| 143 | 140 | 144 | 163 | 140 | 143 | 135 | 175 | 144 | 152 | 150 | 162 | 154 | 180 | 144 | 169 | 167 | 141 | 143 | 179 | 156 | 135 | 170 | 158 | 172 | 144 | 142 | 161 | 152 | 140 | 145 | 142 | 152 | 142 | 139 | 172 | 145 | 155 | 166 | 141 | 176 | 174 | 169 | 140 | 146 | 176 | 156 | 171 | 151 | 142 | 159 | 154 | 142 | 182 | -> bez
| 136 | 141 | 142 | 141 | 138 | 135 | 131 | 168 | 132 | 139 | 145 | 155 | 154 | 140 | 139 | 157 | 161 | 163 | 137 | 163 | 133 | 133 | 153 | 159 | 158 | 138 | 137 | 141 | 136 | 135 | 141 | 135 | 140 | 140 | 135 | 171 | 150 | 145 | 155 | 138 | 178 | 179 | 159 | 139 | 146 | 142 | 150 | 165 | 156 | 142 | 169 | 145 | 136 | 169 | -> zov
| 139 | 141 | 134 | 163 | 155 | 145 | 138 | 201 | 134 | 157 | 141 | 160 | 165 | 158 | 155 | 170 | 157 | 172 | 134 | 204 | 141 | 135 | 172 | 146 | 175 | 146 | 134 | 165 | 142 | 142 | 168 | 149 | 155 | 145 | 144 | 188 | 154 | 152 | 195 | 146 | 184 | 198 | 164 | 133 | 134 | 150 | 161 | 185 | 162 | 150 | 176 | 150 | 156 | 205 | -> makal
| 144 | 145 | 133 | 202 | 150 | 142 | 134 | 157 | 145 | 158 | 159 | 160 | 158 | 231 | 133 | 193 | 151 | 156 | 132 | 164 | 135 | 135 | 162 | 160 | 193 | 150 | 139 | 160 | 169 | 141 | 143 | 144 | 170 | 153 | 141 | 157 | 148 | 187 | 177 | 140 | 188 | 169 | 172 | 140 | 146 | 148 | 148 | 159 | 142 | 137 | 171 | 156 | 142 | 159 | -> kiluk
step +1: | 175 | -> | 176 |
howmany bez: | 156 | -> 2
which: | 144 | 145 | 133 | 202 | 150 | 142 | 134 | 157 | 145 | 158 | 159 | 160 | 158 | 231 | 133 | 193 | 151 | 156 | 132 | 164 | 135 | 135 | 162 | 160 | 193 | 150 | 139 | 160 | 169 | 141 | 143 | 144 | 170 | 153 | 141 | 157 | 148 | 187 | 177 | 140 | 188 | 169 | 172 | 140 | 146 | 148 | 148 | 159 | 142 | 137 | 171 | 156 | 142 | 159 | -> kiluk
step -1: | 142 | -> | 141 |
step +1: | 138 | -> | 139 |
step -1: | 145 | 142 | 152 | 142 | -> | 144 | 141 | 151 | 141 |
step -1: | 159 | 160 | -> | 158 | 159 |

| 165 | 141 | 207 | 116 | 143 | 126 |  94 |  92 | 129 | 119 | 110 | 161 | 119 | 146 | 150 | -> Bolo
| 111 | 153 | 127 | 139 | 128 | 134 | 149 | 109 | 130 | 103 |  95 | 143 | 100 | 168 | 149 | -> zub
| 151 | 159 | 207 | 143 | 148 | 123 | 140 | 117 | 134 | 106 | 132 | 160 | 120 | 100 | 159 | -> Fefe
| 159 | 163 | 210 | 141 | 141 | 129 | 137 | 119 | 139 | 100 | 130 | 158 | 119 |  99 | 166 | -> Kera
| 154 | 123 | 211 | 124 | 149 | 120 |  94 |  78 | 132 | 100 | 124 | 165 | 113 | 142 | 153 | -> zez
| 156 | 123 | 211 | 124 | 113 | 120 |  94 |  78 | 132 | 100 | 113 | 165 | 113 | 142 | 187 | -> Zalud
| 165 | 141 | 207 | 116 | 143 | 126 |  94 |  92 | 129 | 119 | 110 | 161 | 119 | 146 | 187 | -> Fupul
| 111 | 153 | 127 | 139 | 128 | 134 | 149 | 109 | 130 | 103 | 125 | 177 |  73 | 149 | 115 | -> rimog
| 110 | 129 | 142 |  98 | 111 | 126 | 135 | 133 | 160 | 112 | 102 | 145 |  99 | 161 | 133 | -> notil
| 148 | 116 | 204 | 124 | 150 | 119 | 101 |  83 | 125 | 105 | 118 | 119 | 113 | 139 | 187 | -> Vil
| 145 | 131 | 136 |  85 |  85 | 120 | 145 | 126 | 145 | 155 |  99 | 145 | 145 | 155 | 151 | -> Setu
howmany Vil: | 119 | -> 2
common Zalud Setu:  -> | 120 |
howmany Zalud: | 132 | -> 1
howmany Setu: | 154 | -> 0

| 118 | 146 | 133 | 141 | 146 | 131 |  92 | 162 | 132 | 113 | 119 | 152 | 125 |  zufat
| 120 | 195 | 102 | 207 | 161 | 172 |  59 | 172 |  66 |  69 | 171 | 120 |  73 |  fikop
| 155 | 144 | 122 | 160 | 128 | 172 |  89 | 135 | 123 | 166 | 138 | 131 | 113 |  buso
| 150 | 120 | 133 |  77 | 144 |  77 | 120 | 140 |  82 |  66 | 178 | 115 | 139 |  gekal
| 139 | 125 | 148 | 108 | 126 |  96 | 145 |  96 | 128 | 120 | 101 |  93 | 131 |  gok
step +1: | 195 | 102 | -> | 196 | 103 |
howmany gekal: | 139 | -> 1

| 107 |  99 |  95 | 167 | 106 |  vibeb
| 106 |  66 | 160 | 106 |  86 |  riz
| 115 | 112 | 123 | 106 | 119 |  Posap
| 107 | 107 | 107 | 206 | 135 |  kasov
step +1: | 123 | -> | 124 |
howmany riz: | 105 | -> 0
common riz vibeb:  -> | 106 |
common riz Posap:  -> | 106 |
howmany kasov: | 106 | -> 0
step +1: | 112 | -> | 113 |

